Below are the code and all the weights of a small trained network. Each question names an input and a class and asks about switching units off, where a switched-off unit gives its printed mean instead of its output.

import numpy as np


def w(rows, s, z=0):
    codes = np.array(rows[::2]) - 128.0
    scale = np.full(codes.shape[1], s)
    scale[-1] = z or s
    return codes * scale


def f(y):
    return y / 2 * (1 + np.tanh(0.7978845608 * (y + 0.044715 * y**3)))


def log_softmax(a):
    a = a - a.max(-1, keepdims=True)
    return a - np.log(np.exp(a).sum(-1, keepdims=True))


def net(x, mask):
    res = np.array(x, float).reshape(1, 7) / 4 @ E
    y = f(res @ A[0][:, :-1].T + A[0][:, -1])
    res = res + np.where(mask, y, B[0][:, -1]) @ B[0][:, :-1]
    return log_softmax(res[-1] @ U[:, :-1].T + U[:, -1])


A, B = {}, {}
E = w([
[123,130,130],'x0',
[151,242,194],'x1',
[128,127,126],'x2',
[169,140,1],'x3',
[128,131,130],'x4',
[185,4,162],'x5',
[125,130,129],'x6',
],0.0084)
A[0] = w([
[199,147,228,255],'n1',
[108,239,176,135],'n2',
[99,213,142,191],'n3',
[52,107,156,241],'n4',
[35,147,159,179],'n5',
[73,45,115,111],'n6',
[149,85,143,220],'n7',
[110,68,111,204],'n8',
[31,144,3,111],'n9',
[77,151,159,175],'n10',
],0.011,0.0022)
B[0] = w([
[29,201,168,216],'n1',
[126,198,130,255],'n2',
[165,203,80,228],'n3',
[200,170,218,170],'n4',
[213,175,141,185],'n5',
[253,104,107,184],'n6',
[145,14,202,164],'n7',
[180,11,165,175],'n8',
[72,25,105,216],'n9',
[152,190,148,171],'n10',
],0.0074,0.0084)
U = w([
[169,148,153,251],'0',
[208,197,172,62],'1',
[5,96,55,99],'2',
[155,187,13,67],'3',
[197,113,232,61],'4',
[55,131,237,103],'5',
[207,104,83,67],'6',
],0.011,0.012)

Each question gives the input, the list of numbers given to net, and the class t.
The units are the neurons (one row each of A and B). Each row of codes is followed by its name. A weight is (code - 128) times the scale printed after its matrix; where a second scale follows, it is the last column's (A, B and U).
mask holds one flag per neuron, in row order. A switched-off neuron (its flag False) gives its mean, the last column of its row in B, instead of its output. The means were averaged over made-up inputs and are rounded, as every weight is.
A unit's drop is (log p(t) with every unit on - log p(t) with that unit switched off) / (log p(t) with every unit on - log p(t) with every unit switched off).
The circuit of an input: a set's keep is (log p(t) with only the set's units on - log p(t) with every unit switched off) / (log p(t) with every unit on - log p(t) with every unit switched off). Starting from all 10 units, units are removed one at a time, each time the one whose removal leaves the highest keep (on an exact tie, the one counted first), for as long as the keep stays at least 0.8.
circuit, biggest first: the units of the circuit, biggest drop first
most important unit: the unit with the biggest drop
top k neurons: the k neurons with the biggest drops, biggest first
drop when u is switched off: that unit's drop, to one decimal
input [-5,-2,3,1,3,-5,0], class 2: top 2 neurons : (n9 n6)
input [4,3,6,-1,-4,1,3], class 5: circuit, biggest first : (n6 n1)
input [-5,-8,2,0,3,8,-1], class 4: circuit, biggest first : (n7)
input [-8,-8,-2,0,-7,5,-7], class 4: top 3 neurons : (n7 n8 n3)
input [5,5,8,-8,7,-1,-2], class 1: circuit, biggest first : (n5 n3 n2)
input [-8,-6,-8,0,4,5,-3], class 4: circuit, biggest first : (n7 n8)
input [4,5,-4,-1,-7,7,3], class 5: circuit, biggest first : (n1 n6)
input [7,7,-2,-4,3,3,1], class 5: top 2 neurons : (n1 n6)
input [-7,-3,7,5,-6,0,-7], class 2: top 4 neurons : (n9 n5 n4 n3)
input [-2,5,-4,1,7,-6,3], class 3: top 4 neurons : (n3 n4 n7 n8)
input [1,8,-1,-7,1,8,0], class 5: drop when n1 is switched off : 0.6
input [-5,-6,-4,6,-5,-4,0], class 2: drop when n4 is switched off : 0.0
input [5,2,-1,-7,6,8,-4], class 5: drop when n5 is switched off : 0.1
input [-8,-8,-7,6,0,-8,1], class 2: most important unit : n9
input [5,-1,6,6,-4,-8,-8], class 2: top 2 neurons : (n9 n6)
